Below are the code and all the weights of a small trained network. Each question names an input and a class and asks about switching units off, where a switched-off unit gives its printed mean instead of its output.

import numpy as np


def w(rows, s, z=0):
    codes = np.array(rows[::2]) - 128.0
    scale = np.full(codes.shape[1], s)
    scale[-1] = z or s
    return codes * scale


def f(y):
    return y / 2 * (1 + np.tanh(0.7978845608 * (y + 0.044715 * y**3)))


def log_softmax(a):
    a = a - a.max(-1, keepdims=True)
    return a - np.log(np.exp(a).sum(-1, keepdims=True))


def net(x, mask):
    res = np.array(x, float).reshape(1, 8) / 4 @ E
    y = f(res @ A[0][:, :-1].T + A[0][:, -1])
    res = res + np.where(mask, y, B[0][:, -1]) @ B[0][:, :-1]
    return log_softmax(res[-1] @ U[:, :-1].T + U[:, -1])


A, B = {}, {}
E = w([
[168,113,136,228],'x0',
[111,161,40,121],'x1',
[145,202,151,123],'x2',
[181,149,174,71],'x3',
[45,161,126,195],'x4',
[196,170,119,117],'x5',
[73,154,255,63],'x6',
[203,140,135,52],'x7',
],0.0079)
A[0] = w([
[141,95,9,165,254],'neuron 1',
[104,118,126,172,71],'neuron 2',
[170,133,124,169,251],'neuron 3',
[83,167,173,135,125],'neuron 4',
[48,51,138,90,132],'neuron 5',
[236,166,200,75,185],'neuron 6',
],0.011,0.0079)
B[0] = w([
[127,183,143,139,246],'neuron 1',
[112,10,165,116,139],'neuron 2',
[38,193,123,156,201],'neuron 3',
[151,125,155,169,160],'neuron 4',
[60,96,104,240,172],'neuron 5',
[55,133,105,34,245],'neuron 6',
],0.011,0.012)
U = w([
[94,254,119,110,253],'0',
[235,103,114,127,22],'1',
[84,113,234,179,84],'2',
[102,158,108,62,69],'3',
[53,179,92,226,138],'4',
],0.0095,0.0057)

Each question gives the input, the list of numbers given to net, and the class t.
The units are the neurons (one row each of A and B). Each row of codes is followed by its name. A weight is (code - 128) times the scale printed after its matrix; where a second scale follows, it is the last column's (A, B and U).
mask holds one flag per neuron, in row order. A switched-off neuron (its flag False) gives its mean, the last column of its row in B, instead of its output. The means were averaged over made-up inputs and are rounded, as every weight is.
A unit's drop is (log p(t) with every unit on - log p(t) with that unit switched off) / (log p(t) with every unit on - log p(t) with every unit switched off).
The circuit of an input: a set's keep is (log p(t) with only the set's units on - log p(t) with every unit switched off) / (log p(t) with every unit on - log p(t) with every unit switched off). Starting from all 6 units, units are removed one at a time, each time the one whose removal leaves the highest keep (on an exact tie, the one counted first), for as long as the keep stays at least 0.8.
units of the circuit, in order: the units of the circuit, biggest drop first
top k neurons: the k neurons with the biggest drops, biggest first
drop of u: that unit's drop, to one decimal
input [-1,0,-3,1,-4,8,8,-5], class 3: units of the circuit, in order => neuron 1; neuron 6
input [6,-7,-5,2,-8,7,0,3], class 3: units of the circuit, in order => neuron 6
input [0,-1,-2,-1,5,4,8,-6], class 2: units of the circuit, in order => neuron 3; neuron 4
input [-4,2,-4,-3,-2,-2,3,0], class 4: top 2 neurons => neuron 5; neuron 6
input [-7,-3,2,2,1,-7,7,3], class 2: units of the circuit, in order => neuron 5; neuron 3
input [0,-2,8,2,-6,-1,2,3], class 3: units of the circuit, in order => neuron 6; neuron 1
input [-5,7,5,3,-4,7,1,2], class 3: units of the circuit, in order => neuron 6; neuron 1
input [-1,-7,6,-4,-7,7,5,6], class 3: top 2 neurons => neuron 6; neuron 1
input [-3,0,-3,-4,-2,-5,5,1], class 4: top 2 neurons => neuron 5; neuron 2
input [-5,1,-5,-6,-5,-6,-4,6], class 4: top 2 neurons => neuron 5; neuron 6
input [0,2,-1,7,3,-2,7,-5], class 2: top 2 neurons => neuron 3; neuron 4
input [-6,-6,5,5,-4,1,2,6], class 3: drop of neuron 5 => 0.0
input [0,3,-1,-1,-4,-7,7,-3], class 4: drop of neuron 5 => 1.1
input [-4,-2,-1,0,1,1,5,1], class 2: drop of neuron 6 => -0.2
